Below are the code and all the weights of a small trained network. Each question names an input and a class and asks about switching units off, where a switched-off unit gives its printed mean instead of its output.

import numpy as np


def w(rows, s, z=0):
    codes = np.array(rows[::2]) - 128.0
    scale = np.full(codes.shape[1], s)
    scale[-1] = z or s
    return codes * scale


def norm(h):
    return h / np.sqrt((h * h).mean(-1, keepdims=True) + 1e-5)


def f(y):
    return np.maximum(y, 0)


def log_softmax(a):
    a = a - a.max(-1, keepdims=True)
    return a - np.log(np.exp(a).sum(-1, keepdims=True))


def net(x, mask):
    res = np.array(x, float).reshape(1, 7) / 4 @ E
    u = 0
    for l in range(3):
        y = f(norm(res) @ A[l][:, :-1].T + A[l][:, -1])
        res = res + np.where(mask[u : u + 6], y, B[l][:, -1]) @ B[l][:, :-1]
        u += 6
    return log_softmax(norm(res)[-1] @ U[:, :-1].T + U[:, -1])


A, B = {}, {}
E = w([
[67,146,157,162,109],'x0',
[100,157,80,73,159],'x1',
[174,215,144,62,89],'x2',
[117,136,72,195,64],'x3',
[245,144,141,100,136],'x4',
[119,76,127,51,90],'x5',
[197,112,128,147,126],'x6',
],0.013)
A[0] = w([
[119,154,105,17,97,41],'0.n0',
[194,40,110,108,123,67],'0.n1',
[177,26,139,125,92,2],'0.n2',
[150,112,63,127,196,46],'0.n3',
[135,101,103,36,238,46],'0.n4',
[216,131,248,54,180,28],'0.n5',
],0.017,0.0065)
B[0] = w([
[65,158,111,71,96,195],'0.n0',
[158,83,74,124,95,202],'0.n1',
[158,58,50,139,86,181],'0.n2',
[133,130,83,127,180,160],'0.n3',
[99,100,136,74,242,204],'0.n4',
[199,104,250,142,102,254],'0.n5',
],0.022,0.0083)
A[1] = w([
[101,220,102,40,99,59],'1.n0',
[76,162,121,129,152,1],'1.n1',
[189,240,120,218,178,83],'1.n2',
[14,80,160,226,130,139],'1.n3',
[1,85,141,212,145,50],'1.n4',
[123,122,99,128,206,86],'1.n5',
],0.019,0.0037)
B[1] = w([
[75,204,122,85,51,191],'1.n0',
[166,105,165,80,127,160],'1.n1',
[228,241,72,172,104,180],'1.n2',
[45,84,194,253,157,248],'1.n3',
[36,98,203,225,169,242],'1.n4',
[125,133,67,65,194,167],'1.n5',
],0.019,0.012)
A[2] = w([
[152,119,99,45,98,64],'2.n0',
[180,191,45,213,170,107],'2.n1',
[227,191,251,161,124,78],'2.n2',
[73,179,160,85,54,26],'2.n3',
[145,148,115,151,103,4],'2.n4',
[123,25,37,184,52,25],'2.n5',
],0.016,0.0037)
B[2] = w([
[61,140,176,182,93,174],'2.n0',
[112,171,4,101,163,187],'2.n1',
[221,118,226,147,91,255],'2.n2',
[80,130,107,88,65,190],'2.n3',
[117,155,94,157,100,138],'2.n4',
[100,29,25,139,56,201],'2.n5',
],0.02,0.0094)
U = w([
[43,104,166,236,163,197],'0',
[143,156,29,123,185,3],'1',
[143,2,45,121,74,87],'2',
[42,193,155,43,29,143],'3',
[179,239,83,183,82,51],'4',
[75,85,137,12,228,114],'5',
[221,103,243,78,103,214],'6',
],0.017,0.0038)

Each question gives the input, the list of numbers given to net, and the class t.
The units are the neurons (one row each of A and B). Each row of codes is followed by its name. A weight is (code - 128) times the scale printed after its matrix; where a second scale follows, it is the last column's (A, B and U).
mask holds one flag per neuron, layer by layer. A switched-off neuron (its flag False) gives its mean, the last column of its row in B, instead of its output. The means were averaged over made-up inputs and are rounded, as every weight is.
A unit's drop is (log p(t) with every unit on - log p(t) with that unit switched off) / (log p(t) with every unit on - log p(t) with every unit switched off).
The circuit of an input: a set's keep is (log p(t) with only the set's units on - log p(t) with every unit switched off) / (log p(t) with every unit on - log p(t) with every unit switched off). Starting from the 12 units with the biggest drops (on a tie, the unit counted first), units are removed one at a time, each time the one whose removal leaves the highest keep (on an exact tie, the one counted first), for as long as the keep stays at least 0.8.
units of the circuit, in order: the units of the circuit, biggest drop first
k most important neurons: the k neurons with the biggest drops, biggest first
k most important neurons of layer l: the k neurons of layer l with the biggest drops, biggest first
drop when u is switched off: that unit's drop, to one decimal
input [4,-6,-8,-7,7,8,-4], class 2: units of the circuit, in order -> [0.n2]
input [8,-5,-1,1,7,-5,7], class 4: 2 most important neurons -> [1.n2, 2.n1]
input [-2,0,8,4,5,0,-3], class 3: 2 most important neurons -> [0.n0, 1.n0]
input [-8,3,1,5,-5,-8,8], class 4: 2 most important neurons -> [1.n2, 0.n4]
input [1,3,-6,-6,-5,1,1], class 5: units of the circuit, in order -> [0.n4, 1.n5]
input [8,5,0,-4,4,-7,5], class 6: 2 most important neurons -> [0.n5, 2.n2]
input [-8,-1,4,5,-1,-7,7], class 4: 2 most important neurons -> [1.n2, 0.n4]
input [5,-6,-6,1,8,-5,3], class 4: 2 most important neurons of layer 0 -> [0.n0, 0.n4]
input [7,0,5,2,3,-7,-6], class 4: 2 most important neurons -> [1.n2, 0.n0]
input [-3,-8,2,8,-2,-3,5], class 4: 2 most important neurons of layer 0 -> [0.n1, 0.n0]
input [4,4,6,6,0,-4,-2], class 3: 2 most important neurons of layer 0 -> [0.n5, 0.n3]
input [-8,-6,4,6,7,-1,4], class 2: 2 most important neurons of layer 2 -> [2.n5, 2.n1]
input [-1,6,-1,5,-3,2,3], class 3: 2 most important neurons -> [0.n5, 1.n0]
input [8,1,5,0,5,5,-3], class 3: units of the circuit, in order -> [0.n0]
input [7,6,8,-8,2,-6,-7], class 3: 3 most important neurons -> [0.n0, 1.n0, 2.n3]
input [-7,6,6,-6,-4,-3,4], class 5: 2 most important neurons -> [0.n4, 0.n0]
input [0,5,5,-7,1,-2,-8], class 3: 2 most important neurons -> [0.n0, 1.n0]
input [-8,8,3,-7,1,-6,5], class 5: 3 most important neurons of layer 0 -> [0.n4, 0.n3, 0.n0]
input [-3,1,-7,-7,0,8,6], class 2: 2 most important neurons -> [0.n2, 0.n1]
input [-4,5,-6,-5,-6,5,-3], class 5: units of the circuit, in order -> [0.n4]
input [-7,-2,6,-4,-4,-2,-3], class 6: drop when 0.n5 is switched off -> 2.4
